Here is a tiny trained network, its code and every weight. The questions are about switching its units off for an input and a target symbol, where a switched-off unit gives its printed mean instead of its output.

import numpy as np


def w(rows, s, z=0):
    codes = np.array(rows[::2]) - 128.0
    scale = np.full(codes.shape[1], s)
    scale[-1] = z or s
    return codes * scale


def norm(h):
    return h / np.sqrt((h * h).mean(-1, keepdims=True) + 1e-5)


def f(y):
    return y / 2 * (1 + np.tanh(0.7978845608 * (y + 0.044715 * y**3)))


def softmax(a):
    e = np.exp(a - a.max(-1, keepdims=True))
    return e / e.sum(-1, keepdims=True)


def log_softmax(a):
    a = a - a.max(-1, keepdims=True)
    return a - np.log(np.exp(a).sum(-1, keepdims=True))


def net(x, mask):
    ids = ['Γαβζηλτψ'.index(c) for c in x.split()]
    T = len(ids)
    res = E[ids] + P[:T]
    q, k, v = (norm(res) @ M[0].T for M in (Q, K, V))
    z = softmax(np.where(np.tri(T) > 0, q @ k.T / 4**0.5, -1e9)) @ v
    res = res + np.where(mask[0], z, O[0][:, -1]) @ O[0][:, :-1]
    y = f(norm(res) @ A[0][:, :-1].T + A[0][:, -1])
    res = res + np.where(mask[1:9], y, B[0][:, -1]) @ B[0][:, :-1]
    return log_softmax(norm(res)[-1] @ U[:, :-1].T + U[:, -1])


Q, K, V, O, A, B = {}, {}, {}, {}, {}, {}
E = w([
[145,124,147,186,101],'Γ',
[159,87,138,152,42],'α',
[189,122,213,159,76],'β',
[165,193,124,175,112],'ζ',
[182,93,109,120,148],'η',
[88,95,73,58,129],'λ',
[255,173,102,141,142],'τ',
[143,167,57,82,83],'ψ',
],0.014)
P = w([
[58,118,177,114,167],'0',
[195,163,165,68,83],'1',
[177,1,44,125,69],'2',
[171,213,126,64,105],'3',
[217,55,40,224,162],'4',
[121,246,116,99,119],'5',
],0.0087)
Q[0] = w([
[80,125,200,148,237],'H1',
[87,246,145,103,152],'H1',
[224,238,65,56,15],'H1',
[131,254,208,50,140],'H1',
],0.0055)
K[0] = w([
[147,137,137,150,96],'H1',
[154,58,218,147,195],'H1',
[9,132,150,158,178],'H1',
[75,159,243,164,141],'H1',
],0.011)
V[0] = w([
[149,25,151,182,154],'H1',
[205,147,161,94,96],'H1',
[137,109,107,217,111],'H1',
[156,99,68,2,75],'H1',
],0.01)
O[0] = w([
[116,100,255,65,229,126],'H1',
[191,199,49,164,208,121],'H1',
[161,203,114,67,123,59],'H1',
[104,222,162,193,165,253],'H1',
],0.0099,0.0067)
A[0] = w([
[46,1,132,206,186,20],'N1',
[110,166,145,219,133,89],'N2',
[152,36,31,164,43,125],'N3',
[86,125,82,37,202,253],'N4',
[111,139,98,154,180,48],'N5',
[28,129,131,137,115,37],'N6',
[108,118,73,109,150,199],'N7',
[118,139,249,144,136,231],'N8',
],0.0096,0.002)
B[0] = w([
[148,56,59,255,126,187],'N1',
[177,146,223,105,64,254],'N2',
[115,210,71,85,183,189],'N3',
[163,94,124,187,129,191],'N4',
[123,151,149,135,52,153],'N5',
[187,142,163,73,122,174],'N6',
[142,139,178,168,62,148],'N7',
[41,169,79,51,154,242],'N8',
],0.0093,0.0051)
U = w([
[106,178,63,173,91,86],'Γ',
[68,96,117,254,101,253],'α',
[113,135,16,90,91,96],'β',
[35,156,202,96,39,81],'ζ',
[49,149,145,99,207,129],'η',
[143,54,149,90,69,79],'λ',
[203,78,116,151,131,164],'τ',
[104,139,130,163,230,136],'ψ',
],0.0083,0.0032)

Each question gives the input, a string of symbols that net reads in full, and the target symbol t.
The units are the heads (4 rows each of Q, K, V and O) and the neurons (one row each of A and B). Each row of codes is followed by its name. A weight is (code - 128) times the scale printed after its matrix; where a second scale follows, it is the last column's (O, A, B and U).
mask holds one flag per unit, heads first, then neurons. A switched-off unit (its flag False) gives its mean, the last column of its rows in O or B, instead of its output. The means were averaged over made-up inputs and are rounded, as every weight is.
A unit's drop is (log p(t) with every unit on - log p(t) with that unit switched off) / (log p(t) with every unit on - log p(t) with every unit switched off).
The circuit of an input: a set's keep is (log p(t) with only the set's units on - log p(t) with every unit switched off) / (log p(t) with every unit on - log p(t) with every unit switched off). Starting from all 9 units, units are removed one at a time, each time the one whose removal leaves the highest keep (on an exact tie, the one counted first), for as long as the keep stays at least 0.8.
units of the circuit, in order: the units of the circuit, biggest drop first
top k neurons: the k neurons with the biggest drops, biggest first
drop of u: that unit's drop, to one decimal
input λ ζ τ λ, target ζ: units of the circuit, in order : [H1 N6]
input β ζ ζ η λ Γ, target τ: units of the circuit, in order : [H1 N8]
input ψ ζ Γ, target Γ: units of the circuit, in order : [N3]
input λ λ τ α Γ ζ, target ζ: units of the circuit, in order : [H1 N2 N1]
input α ψ ζ α η λ, target ψ: units of the circuit, in order : [H1 N4 N8]
input η β λ ψ, target η: units of the circuit, in order : [H1 N2]
input η α ζ β, target η: units of the circuit, in order : [H1 N8]
input λ λ τ ζ ζ λ, target ζ: units of the circuit, in order : [H1 N6 N3]
input λ η λ λ α τ, target ζ: units of the circuit, in order : [H1 N2 N1]
input λ λ λ ψ λ η, target ζ: top 2 neurons : [N2 N8]
input η η ψ α, target η: top 2 neurons : [N8 N2]
input ζ λ λ τ, target β: top 2 neurons : [N3 N2]
input β λ η ζ, target τ: top 2 neurons : [N8 N3]
input α η ψ η η λ, target ψ: top neuron : [N4]
input ζ ψ ζ λ τ Γ, target β: drop of N3 : 0.1
input η λ λ α, target η: drop of N8 : 0.3
input λ λ β ζ, target ζ: drop of H1 : 0.4
